Below are the code and all the weights of a small trained network. Each question names an input and a class and asks about switching units off, where a switched-off unit gives its printed mean instead of its output.

import numpy as np


def w(rows, s, z=0):
    codes = np.array(rows[::2]) - 128.0
    scale = np.full(codes.shape[1], s)
    scale[-1] = z or s
    return codes * scale


def norm(h):
    return h / np.sqrt((h * h).mean(-1, keepdims=True) + 1e-5)


def f(y):
    return y / 2 * (1 + np.tanh(0.7978845608 * (y + 0.044715 * y**3)))


def log_softmax(a):
    a = a - a.max(-1, keepdims=True)
    return a - np.log(np.exp(a).sum(-1, keepdims=True))


def net(x, mask):
    res = np.array(x, float).reshape(1, 7) / 4 @ E
    u = 0
    for l in range(4):
        y = f(norm(res) @ A[l][:, :-1].T + A[l][:, -1])
        res = res + np.where(mask[u : u + 10], y, B[l][:, -1]) @ B[l][:, :-1]
        u += 10
    return log_softmax(norm(res)[-1] @ U[:, :-1].T + U[:, -1])


A, B = {}, {}
E = w([
[106,1,153,79,144,212],'x0',
[79,192,58,69,107,98],'x1',
[211,176,205,115,56,176],'x2',
[174,50,88,101,59,46],'x3',
[166,194,103,185,135,131],'x4',
[98,188,180,107,120,55],'x5',
[139,57,175,138,61,31],'x6',
],0.0077)
A[0] = w([
[166,118,200,151,109,84,75],'0.n1',
[145,118,135,145,125,78,33],'0.n2',
[104,115,69,132,135,124,105],'0.n3',
[63,206,152,149,116,106,2],'0.n4',
[176,120,56,69,87,179,174],'0.n5',
[41,243,114,144,125,115,122],'0.n6',
[192,154,203,133,146,216,84],'0.n7',
[126,157,93,153,129,103,93],'0.n8',
[212,94,2,112,14,95,20],'0.n9',
[92,113,92,88,55,20,13],'0.n10',
],0.0089,0.0036)
B[0] = w([
[117,121,158,230,98,84,164],'0.n1',
[94,119,183,157,110,119,120],'0.n2',
[164,127,151,113,130,180,147],'0.n3',
[123,157,95,158,115,128,156],'0.n4',
[152,82,96,172,133,93,218],'0.n5',
[160,159,147,62,184,93,252],'0.n6',
[241,190,200,140,96,255,240],'0.n7',
[112,135,121,118,139,47,146],'0.n8',
[222,91,75,73,107,54,231],'0.n9',
[171,97,162,197,170,151,209],'0.n10',
],0.0077,0.0042)
A[1] = w([
[69,132,144,138,2,73,160],'1.n1',
[110,189,125,118,164,75,114],'1.n2',
[146,132,107,147,116,109,13],'1.n3',
[103,85,162,96,151,125,123],'1.n4',
[77,142,142,89,187,79,216],'1.n5',
[140,152,167,116,103,67,83],'1.n6',
[140,138,193,156,87,118,78],'1.n7',
[150,127,145,140,184,122,184],'1.n8',
[124,176,137,103,156,103,15],'1.n9',
[163,166,180,94,66,145,2],'1.n10',
],0.013,0.0023)
B[1] = w([
[165,57,166,174,219,56,197],'1.n1',
[124,214,119,185,156,113,249],'1.n2',
[106,69,163,67,110,109,134],'1.n3',
[81,143,180,139,61,180,179],'1.n4',
[113,155,99,110,116,157,255],'1.n5',
[95,94,117,151,255,171,213],'1.n6',
[146,120,183,217,99,192,201],'1.n7',
[137,168,115,127,138,187,202],'1.n8',
[86,152,154,118,183,88,179],'1.n9',
[147,148,155,178,88,153,223],'1.n10',
],0.0085,0.004)
A[2] = w([
[143,119,174,169,196,242,147],'2.n1',
[59,52,153,52,79,140,66],'2.n2',
[137,110,158,28,101,102,88],'2.n3',
[176,107,65,157,1,42,82],'2.n4',
[89,84,166,108,105,129,4],'2.n5',
[191,126,101,155,175,193,112],'2.n6',
[159,197,92,93,168,150,53],'2.n7',
[110,150,109,123,120,151,63],'2.n8',
[200,101,168,145,32,155,53],'2.n9',
[175,137,248,134,154,74,38],'2.n10',
],0.0091,0.0027)
B[2] = w([
[154,78,63,102,109,150,253],'2.n1',
[44,172,63,112,6,46,157],'2.n2',
[166,107,103,131,83,122,128],'2.n3',
[251,93,120,129,129,110,179],'2.n4',
[8,125,6,167,178,125,125],'2.n5',
[97,13,85,163,132,255,193],'2.n6',
[93,152,108,193,197,40,173],'2.n7',
[122,100,137,181,149,92,124],'2.n8',
[69,170,116,192,95,149,197],'2.n9',
[76,78,164,193,106,155,169],'2.n10',
],0.0075,0.0069)
A[3] = w([
[105,184,120,134,181,106,20],'3.n1',
[153,156,76,44,119,139,253],'3.n2',
[130,142,135,205,151,94,154],'3.n3',
[137,177,191,137,60,183,7],'3.n4',
[157,73,82,126,125,137,185],'3.n5',
[6,97,95,80,102,106,77],'3.n6',
[132,194,124,98,175,106,75],'3.n7',
[138,89,127,125,61,131,178],'3.n8',
[106,197,112,111,161,88,89],'3.n9',
[132,79,155,138,88,115,113],'3.n10',
],0.016,0.0032)
B[3] = w([
[83,170,101,147,198,121,219],'3.n1',
[159,77,187,178,172,33,217],'3.n2',
[78,127,195,78,129,150,233],'3.n3',
[200,202,119,110,2,211,214],'3.n4',
[88,162,71,2,159,79,254],'3.n5',
[5,189,172,72,9,121,210],'3.n6',
[81,233,74,220,192,130,217],'3.n7',
[150,228,90,122,144,139,234],'3.n8',
[124,246,89,171,206,177,229],'3.n9',
[105,165,213,150,152,99,198],'3.n10',
],0.0089,0.0063)
U = w([
[120,66,253,204,154,41,100],'0',
[209,158,156,182,61,241,171],'1',
[204,78,68,73,119,21,206],'2',
[18,148,117,67,39,106,132],'3',
[72,238,96,178,246,119,110],'4',
[127,75,17,81,197,211,3],'5',
],0.016,0.0041)

Each question gives the input, the list of numbers given to net, and the class t.
The units are the neurons (one row each of A and B). Each row of codes is followed by its name. A weight is (code - 128) times the scale printed after its matrix; where a second scale follows, it is the last column's (A, B and U).
mask holds one flag per neuron, layer by layer. A switched-off neuron (its flag False) gives its mean, the last column of its row in B, instead of its output. The means were averaged over made-up inputs and are rounded, as every weight is.
A unit's drop is (log p(t) with every unit on - log p(t) with that unit switched off) / (log p(t) with every unit on - log p(t) with every unit switched off).
The circuit of an input: a set's keep is (log p(t) with only the set's units on - log p(t) with every unit switched off) / (log p(t) with every unit on - log p(t) with every unit switched off). Starting from the 12 units with the biggest drops (on a tie, the unit counted first), units are removed one at a time, each time the one whose removal leaves the highest keep (on an exact tie, the one counted first), for as long as the keep stays at least 0.8.
units of the circuit, in order: the units of the circuit, biggest drop first
k most important neurons: the k neurons with the biggest drops, biggest first
top k neurons in layer l: the k neurons of layer l with the biggest drops, biggest first
drop when u is switched off: that unit's drop, to one decimal
input [-5,-2,-1,8,-5,2,3], class 0: top 2 neurons in layer 2 -> [2.n1 2.n10]
input [-8,-5,1,-4,0,-2,4], class 1: top neuron in layer 2 -> [2.n7]
input [-6,-7,0,-6,1,-1,-8], class 1: units of the circuit, in order -> [0.n7 3.n5]
input [6,-7,-1,-7,-1,-1,-4], class 1: 2 most important neurons -> [0.n7 1.n6]
input [-4,-4,-4,-5,0,-3,5], class 0: 4 most important neurons -> [0.n7 0.n6 0.n1 3.n9]
input [-5,-1,-2,7,-8,-3,8], class 0: top 2 neurons in layer 3 -> [3.n10 3.n4]
input [6,8,0,-4,-5,2,-5], class 3: 2 most important neurons -> [3.n6 1.n4]
input [-8,1,6,0,6,6,6], class 0: 4 most important neurons -> [1.n1 2.n10 1.n7 0.n1]
input [-5,-8,0,1,-4,-6,-4], class 1: 2 most important neurons -> [0.n7 1.n6]
input [6,4,-5,2,1,-4,-4], class 3: 2 most important neurons -> [3.n6 0.n7]
input [-7,2,5,7,-6,-3,7], class 0: top 3 neurons in layer 0 -> [0.n1 0.n10 0.n2]
input [-5,-4,7,3,-1,0,5], class 0: 2 most important neurons -> [1.n1 0.n1]
input [-2,-4,3,-2,-2,4,6], class 0: 2 most important neurons -> [1.n1 0.n1]
input [1,4,3,2,4,-4,6], class 2: units of the circuit, in order -> [0.n9]
input [6,-1,-7,-1,1,-6,-1], class 3: 2 most important neurons -> [0.n7 3.n6]
input [1,-7,-7,-1,-5,-8,0], class 3: top 2 neurons in layer 0 -> [0.n7 0.n10]
input [4,-2,5,7,8,-4,1], class 2: drop when 0.n9 is switched off -> 0.6
input [1,3,1,-2,4,-7,2], class 5: drop when 2.n2 is switched off -> 0.1
input [-7,-6,-6,8,-3,2,5], class 0: drop when 2.n1 is switched off -> 0.1
input [-8,-6,3,-3,-7,-2,-7], class 1: units of the circuit, in order -> [0.n7]
input [-2,5,-7,-1,-3,-2,8], class 3: top 2 neurons in layer 3 -> [3.n6 3.n2]
